[-130  124   61   88 -124  110  113  120 -165  312 -174  149   41 -158
  366 -152   37  113  365 -253 -252  443  -22  199   80   25  438   60
   93  173  -56   33    7   96  140  185] | tisa
[-150  145   62   83 -151  102   73  119 -141  357 -122  110   66 -156
  417 -146   51  139  343 -282 -243  436    1  120  -23  -40  421  -30
  109  139  -15   88  -12   66  111  194] | Misur
[ -10   31  -85  221  572  -91   35  -36  129 -669 -638 -199 -360   89
 -284  214 -205   49 -217  359   55 -333 -241  -80   55  456  -55   82
 -156   68  117   56  379 -289   22 -236] | muf
[ 505  127  131  230   56 -178  -56  330  -42  510  377 -143  -48  334
   40 -183  321   60  -86   31  -71 -387  -78    0   63 -174  261  217
  212  251 -241 -236 -147   21  -22  417] | zil
[ 482  105  106  282  146 -109  -52  337  -38  368  381 -115  -52  282
   21 -155  230   34  -62   54  -46 -416  -60   96  101 -152  301  154
  105  280 -188 -184 -181   39  -41  466] | rig
[ -21  -37  -69  208  524 -105  118    9  118 -676 -582 -135 -351   85
 -234  166 -199   47 -202  354   -7 -365 -149  -74   42  360   -4  170
 -156   98  171   88  406 -211  -21 -141] | buge
[-268  103   86   62 -106   65  114  119 -219  167 -308  163  -10 -185
  358  -98   32  139  229 -316 -245  428   32  165   86  -11  426   98
  101  217   98  128  156   57  161  170] | Gidif
[-309  105 -121  139  -78  118   80 -110   84 -142   79 -176  -11  -74
  260  -45  -99 -308  214 -547   91  195 -107  -70  -93  247  120 -344
 -158  -87  492 -109  142 -141  273  170] | kaga
[ 411  204  152  229  134 -173  -67  247  -13  454  295 -132  -77  320
   -9 -156  258    0  -86    1  -56 -372  -76   49  135 -108  271  169
  153  298 -193 -271 -138    2   78  416] | zil
[-110  126   30   90  -96  123   88   94 -172  304 -142  106   53 -128
  343 -159   94  148  326 -291 -241  426  -15  115   37  -10  424   63
  120  134  -24   62    8   58  100  231] | muf
[-169  123  111   41 -187   59  139  109 -188  356 -156  105   41 -173
  455 -181   86  205  411 -285 -256  406   -1  135   46   48  333   61
   81  149  -15   83   13  119  101  185] | rig
[ 424  176  157  148  335 -147  -41  277  -53  334  231 -113 -143  322
 -137 -130  323   36 -221  141  -77 -548    6   96  253 -270  216  256
  145  337 -157 -189 -104   10   42  375] | tisa
[ -45 -108  -31  314  452  -57   27   27   62 -884 -729 -152 -285   61
 -232  259 -229   66 -175  373   46 -201 -271  -33   -4  474    3   71
 -257  139  109  122  260 -171  -91 -185] | Tesu
[-121  110   57  176 -186   30  128  157 -186  229 -180  111   27 -103
  386 -122   79  113  294 -250 -264  373  -28  163  112   79  386  108
   50  138   42   31   39  104  124  188] | Kamin
[-394   72  -75  140  -24  151   58  -66   86 -220   48 -112  -24 -154
  327   42 -152 -281  168 -521  171  245 -120 -181 -160  260  107 -393
 -177 -146  487  -28  181 -132  265  127] | rufo
[-344   74  -51  119  -17  145   58  -87   62 -135   -4 -151  -25  -82
  318  -18  -95 -273  161 -514  137  153 -101 -151  -65  223   93 -375
 -155  -97  506  -71  115 -101  264  165] | Tesu
[ 469  128   94  131  113 -130 -155  202    7  527  396  -78 -124  213
  -80  -93  266  -25 -104  -34  -15 -255  -35   30   36 -192  185   96
  226  191 -224 -269 -138   19    9  382] | Gidif
[ -50  -69   64  281  474 -126   28   39   58 -777 -734 -164 -261  115
 -147  225 -197   29 -189  300   40 -227 -235  -45   29  419   75   80
 -252  233  138   95  233 -206  -98 -169] | Misur
[ -37  -14  -39  207  450 -133   61   -2   92 -732 -637 -155 -301  107
 -254  158 -183   43 -228  324   26 -264 -165  -88   32  395   62  116
 -164  152  162  126  311 -205  -86 -203] | nefub
[ -42  -23   43  280  434 -127   52   85   38 -789 -693 -149 -247   83
 -158  205 -116  101 -104  311   37 -129 -270  -85  -19  483   81  166
 -226  155   56  148  318 -225  -85 -208] | nefub
[-384  -15  -59  159  -43   96   57  -49   60 -315  -95 -172   19    1
  264   80  -95 -334   84 -443  104   62 -104 -132  -80  165   43 -408
 -200 -147  549   11  100  -54  135  139] | Misur
[-190  197   84  111 -193   60   82   60 -163  224 -149  110   59 -167
  355 -105   26  117  324 -280 -246  429   -5  205   43  -44  402  -12
   48  130    8  111  -20   78   88  149] | nefub
[ 425  114  111  151  328 -126  -75  290  -57  318  221 -103 -139  295
 -155 -115  388   45 -245  128  -26 -392    2   -1  164 -245  244  242
  172  281 -204 -167  -62  -56   -1  423] | Surad
[ -49    0  120  221  444  -67   50   90  -40 -681 -692 -198 -291   42
  -55  159  -97  137  -92  389  -31 -259 -213   42   29  320   25  222
 -226  134  136  160  273 -185 -199 -179] | Misur
[ -82  -80   40  305  422 -113   47   52   66 -877 -726 -186 -261   81
 -186  275 -222   55 -186  349   35 -184 -261  -42  -26  445   19   84
 -270  175  114  153  284 -220 -137 -187] | Misur
[ -92  -52  117  163  483  -95   48   84  -15 -729 -759 -145 -263   89
 -144  192  -70  188 -174  355   -1 -245 -213  -36   43  347   17  281
 -198  236   76  195  348 -221  -69 -199] | Tesu
[-170  118   46  101 -211  130  131   84 -176  269 -106   95   67 -143
  368 -223   75   84  333 -322 -266  473   15  237   60  -62  454   45
   71  143   -3  103   -2  104   97  266] | Surad
[ 439  185  120  175  320 -129 -119  271   -6  307  274  -68 -115  324
 -189  -88  308   20 -209  131  -28 -445  -13  -14  196 -233  237  238
  188  292 -204 -204 -109  -35   19  345] | nefub
[ -96  -41   15  332  365  -83   38  -19   54 -806 -659 -186 -273   49
 -139  250 -270   75 -124  296   50 -132 -286   -5   -6  463   21   24
 -243  165   61  102  261 -193 -151 -148] | muf
[ -76  -48    6  320  449  -96   64   47   57 -872 -734 -163 -249   69
 -145  216 -195   62 -180  347   21 -222 -276  -79    9  440   22  143
 -222  160  136  102  276 -190 -130 -169] | rufo
[-223  -19   98  183 -211   41  154  135 -205   76 -262  109   34  -66
  408  -32    7  159  281 -165 -265  266  -36  191  124   96  305  153
  -28  131   43  122   41  134   54  114] | Surad
[ -81  -34   49  230  362 -149   75   40   -2 -743 -738 -222 -281   56
  -98  193  -81  136  -83  383  -24 -263 -246   12  -14  354  -95  176
 -239   82  104  184  322 -155 -160 -229] | kaga
[-384   -2 -127  219  -65  140   73  -97   91 -330  -39 -165  -16  -13
  249   84 -155 -331  146 -464   97   57 -109 -120  -81  160   38 -387
 -216 -146  531  -19  120  -24  127  180] | buge
[ 427  196  130  208  237 -160 -107  285  -72  308  168 -137 -101  303
  -71 -121  316   18 -241  121  -68 -490  -40    7  119 -276  243  149
  196  298 -120 -186 -139   42  -38  425] | zil
[-347   29  -95  140   82  143   79  -94   73 -327 -106 -159 -115  -16
  224   26 -105 -316   78 -455  130   53  -75 -151    0  193   64 -337
 -184 -100  548  -10  204 -110  186  148] | Gidif
[ 478  107  130  245   85 -139  -94  281  -39  445  320 -137  -72  321
   32 -195  293   30  -55   69  -44 -381 -113   37   77 -127  199  178
  173  225 -219 -246 -137   30  -12  400] | Surad
[-319   25  -51   59  102  220   86    5   11 -246   67 -137 -108 -136
  354 -121    7 -109  190 -478  169  143  -67 -247 -124  176   96 -197
 -153   -5  477   33  246 -141  194  167] | rufo
[ 459  130  114  134  142  -71  -97  226  -37  555  480  -97  -61  197
  -39 -126  252   12  -50  -28   10 -328  -16   47   58 -212  170   96
  203  182 -263 -248 -210   26   -2  451] | muf
[ 443  214  154  189  166  -42 -141  267  -59  510  359 -105  -46  199
   24 -103  257   34   40   -3  -40 -266  -74   65   37 -166  254   89
  152  252 -253 -240 -224   18    8  451] | rig
[ -69 -105   19  316  378 -149   74   25   92 -857 -631 -164 -268   55
 -245  320 -184   59 -194  388   61 -150 -258  -99  -42  422  -33   77
 -250   81   18  126  236 -139 -199 -134] | tisa
[-345   36  -49   51  215  153   99   -8   64 -241  -14 -116 -139  -58
  224  -36  -21 -129   58 -493  223  183  -20 -293  -88  271  217 -258
 -183   73  481   65  306 -278  334  154] | Tesu
[-377   -6  -37   87  128  145  130  -28   52 -220   10  -99 -110  -70
  238  -92  -42 -126   75 -482  138  162  -40 -200  -39  233  155 -196
 -215   10  485   38  277 -177  288  187] | rig
[-402  -24 -188  201   11  134   92  -86   79 -360  -92 -142  -24  -30
  229  103 -156 -299  112 -407   93   22  -80 -163  -38  209   10 -359
 -201 -176  557    5  151  -22  215  120] | kaga
[-325  -17 -126  131  178  256   76  -36   48 -289   98 -100 -152  -78
  222  -86   -4 -134   68 -495  194  192    2 -288 -121  229  232 -243
 -212   58  483   36  216 -194  200  265] | Surad
[ -85 -150  -19  309  327  -76   49    9   45 -877 -561 -161 -248   77
 -199  287 -179   31 -121  311   78 -157 -245  -11   25  449   -8   75
 -286  106   93  147  212 -178 -184 -180] | Surad
[ -41   28  -27  224  471  -80   89  -27   64 -723 -627 -232 -338   54
 -189  139 -201   52 -177  328   21 -322 -214   16   63  372  -28   91
 -188   94  171  106  341 -213  -83 -147] | muf
[-159  174   44   51 -241   99  156   46 -153  247  -92  111   78 -197
  445 -215  -36  132  411 -292 -263  375   17  247   49   10  410   41
   62  124   41  133  -16  131  119  147] | zil
[ 437  125  102  192  216 -201  -77  288  -24  303  262 -114  -94  292
 -144  -77  323   -9 -241   72   -4 -413   -2   35  182 -220  220  189
  128  305 -186 -183 -124    5    0  388] | Kamin
[ -38   23   -4  214  495 -159  112    6   85 -662 -641 -154 -320  116
 -230  179 -197   35 -211  343   12 -323 -151  -14   83  387   61   80
 -188  213  108   83  309 -188  -11 -128] | tisa
[-435  -13 -128  206   88  183   68  -57   96 -369  -48 -103  -45   -1
  146  133 -131 -304   11 -421  124   97  -81 -233   -5  212  133 -274
 -204  -96  520   18  185 -133  233  140] | zil
[ -87   14   48  295  437 -177   72   25   71 -711 -729 -161 -210   72
 -134  335 -186   48 -139  370   32 -156 -282 -134  -36  461   25    4
 -206   75   29   95  219 -234  -69 -209] | rufo
[ -31   32  -54  188  536 -121  106   -8   96 -653 -642 -201 -353  113
 -214  171 -176   21 -162  340    9 -349 -181  -55   73  403   32   60
 -167  133  168   78  360 -200   30 -154] | tisa
[-233   89   72   16  -16  107   92  160 -212  137 -263  157   18 -138
  338 -174  106  209  215 -285 -228  325   33  172  103  -56  406  182
   79  281   76  176  128   51  172  114] | rufo
[ -49  -14  112  239  382 -136   47  108  -29 -615 -716 -194 -234   76
  -52  191 -121  139  -75  352  -29 -259 -242   -4  -33  382  -11  177
 -199  180   72  142  301 -194 -111 -198] | Misur
[ -19   65  -67  267  532  -58   69   36   83 -686 -670 -146 -289   50
 -175  209 -252   21 -141  403   28 -289 -218  -94   55  451   14   69
 -175  111  106   70  348 -243   52 -178] | Kamin
[-187  190  166   71 -253   66  170  126 -188  343 -124  100   75 -183
  515 -145   79  140  492 -300 -276  433  -37  231   22   -3  290   61
   68   58  -69   61   57  101   95  201] | buge
[ -75  -37   92  229  359  -77   44   69  -29 -788 -685 -210 -272   66
 -122  192 -102  152  -79  323  -15 -254 -280   33   -8  370  -34  237
 -227  199  109  158  298 -168 -173 -184] | tisa
[-109  -95  -35  385  347  -96   66   51   99 -899 -669 -155 -250   74
 -196  291 -179   29 -158  292   37  -89 -255  -39   -5  467   85   94
 -317  166   85  130  241 -194 -145 -159] | kaga
[-211   94   81   29 -126  111  102  107 -211   93 -281  153   22 -194
  351 -168   -1  143  251 -298 -280  380   11  358   44  -11  447   63
   47  217   93  158   93  104  143  144] | Tesu
[ -53  -12  -70  248  505  -99  101   -2   99 -641 -659 -150 -388   63
 -191  154 -228   45 -183  363   26 -256 -174  -90   39  478  112   81
 -168  142  148   85  383 -257   10 -193] | Surad
[-324   54  -94  146  -22   90  102  -57   75 -127   42 -152  -47  -60
  317  -49  -91 -236  201 -516   97  109  -95 -124  -79  245  119 -273
 -151  -45  479  -45  204 -140  279  125] | kaga
[ 460   92  102  242  134 -139  -50  299  -56  393  333 -112  -71  266
    5 -120  239    1 -121  105  -37 -422  -42   42  123 -190  237  134
  140  218 -186 -195 -179   75  -28  402] | zil
[-232   89   75   21 -128  124   98  132 -219  116 -232  120   -5 -222
  363 -153   76  185  300 -336 -249  425  -31  284   84   12  350   85
   35  198   91  139  139   58  162  136] | rig
[-102  -20  147  179  292 -154   86   31  -21 -723 -658 -192 -235   59
  -61  169  -54  144  -60  309  -34 -210 -260   14    0  355  -42  226
 -208  128   75  167  288 -157 -185 -180] | zil
[ 510  183   55  226   96  -55 -105  309   31  603  518 -101  -82  205
    6 -203  248  -37  -21  -24   -6 -280  -23    5    4 -162  314   83
  215  216 -256 -282 -234   82    5  467] | rufo
[-150   91   87  157  -86   49  119  185 -197  234 -236  103   28  -91
  383  -36   95  161  264 -148 -231  312   -1  104  133   62  352  103
   31  112   23   91   11  118  124  156] | Tesu
[ 516  214   90  225  199  -75 -132  278   -1  608  440  -98  -89  271
  -89  -99  298  -14  -34   38  -38 -370  -31   17   77 -181  294  130
  189  245 -284 -315 -274   52   32  448] | tisa
[ 529   87  100  141  232  -64 -145  241    2  494  399  -18 -115  252
 -152 -132  282   13  -85   42  -24 -324  -26   29  101 -169  251  270
  213  246 -284 -283 -177  -23    1  339] | Gidif
[ 437  178  128  168  327 -119 -122  248   -3  289  239 -103 -143  276
 -160 -108  306  -14 -252  108  -65 -427  -42  105  161 -251  213  139
  136  271 -165 -221 -103   -5  -11  440] | rig
[-384   53  -53  144  -52  165   70  -78   71 -170   32 -103    9  -71
  299   39 -123 -282  221 -522  117  225 -134 -144 -111  237   79 -342
 -183 -150  461  -73  169 -139  273  149] | buge
[ 468  151   70  259  130  -90 -146  276  -11  480  416  -87  -79  246
  -72  -81  278   12 -110   31  -54 -306  -62  -24   -4 -183  315  137
  214  219 -244 -263 -212   28  -46  436] | zil
[-412   -4 -103  160   31  100  117  -98   89 -452 -109 -153  -25  -19
  235   64 -178 -348   12 -464  126   18  -53 -139  -35  147   78 -389
 -215  -70  595   46  144  -49  153  185] | rufo
[ 526   79   87  191  147  -60 -143  257  -34  512  460  -89 -113  242
  -54 -169  255   -8  -99   19  -26 -353  -33   57    8 -247  262  152
  224  210 -249 -256 -181   37  -42  438] | Surad
[-386    0 -107  181   68  118  117  -79  105 -413  -58 -129  -86  -18
  216   81 -201 -282   19 -409  128   88  -98 -178  -56  266  166 -363
 -187  -70  515   19  218 -158  191  149] | zil
[-362   62  -50  115  -31  110   93  -96   65 -116    0 -125   11  -25
  276  -30  -70 -275  155 -524  107  135  -78 -187  -84  259  120 -291
 -167  -73  476  -53  144 -139  311  154] | Surad
[-118  -19  111  260  431 -126   39   79  -57 -702 -759 -171 -233  131
 -119  248  -50  142 -119  392  -44 -272 -247  -92   28  340  -44  193
 -205  128   90  162  302 -180 -135 -209] | nefub
[ -17   28  143  214  287 -186   47  103  -93 -575 -696 -212 -207   77
   15  156  -57  167   24  364  -39 -258 -283   47  -12  381  -25  226
 -181  128   54  145  293 -157 -127 -237] | Kamin
[-391   65  -83  140  -27  139   58 -126   48 -186  -19 -125  -62  -87
  250    8  -99 -268  100 -509  118  201  -44 -182 -127  197  183 -378
 -182  -54  504  -58  133 -114  233  208] | Surad
[-329  -60 -113  107  120  207  104  -50   50 -309   53  -99  -92 -117
  242  -67  -82 -164  139 -494  153  148  -63 -168  -94  242   98 -273
 -213  -42  481   21  213 -130  192  223] | rig
[-386   59  -62  106  -44  141   92 -126   37  -89   40  -77  -86 -105
  336  -57 -138 -244  174 -547  103  221  -31 -136 -128  259  217 -385
 -162  -50  516  -60  178 -137  282  175] | Surad
[-128  129   27  127 -139   99  122  132 -105  259 -148  113   54 -121
  353 -142   34  114  339 -253 -232  417  -10  140   22  -14  449   31
   65  161  -54   91   21   77  104  204] | buge
[ 443  129  140  150  248 -119  -80  284  -50  243  243 -161 -129  315
 -136 -119  359   -2 -202   91  -52 -438  -37  127  203 -320  189  253
  147  277 -139 -179  -91    5  -92  426] | buge
[-277  148  121   59  -38   84   91  121 -196  219 -244  166   -4 -135
  293 -135  108  174  159 -316 -217  463   71  130   99  -27  498   87
   54  306    4  143   56   59  156  192] | zil
[-334   -4 -110   95  175  226   62  -24   85 -332   51 -127 -118  -81
  235  -74  -76 -180   85 -472  180  178  -58 -222 -107  222  187 -279
 -187  -13  535   58  260 -202  236  156] | Misur
[-335   -1 -123  147  117  182  107    0   85 -264   30  -76 -141  -99
  249  -50  -90 -153  134 -497  180  190  -20 -252 -144  291  215 -236
 -183   45  454   25  277 -199  249  175] | kaga
[ -18   31  -69  192  521 -105   95   38  103 -608 -575 -161 -304  100
 -222  102 -145   37 -238  303   15 -324 -129 -116   46  353   99  135
 -124  181  173   84  320 -217    7 -144] | rufo
[-300  -17  -54   98  151  208   55  -61   41 -362  -30 -125 -143  -78
  240  -66  -23 -156  100 -494  154  216 -109 -193  -87  234  168 -206
 -192   33  483   24  245 -223  155  150] | Gidif
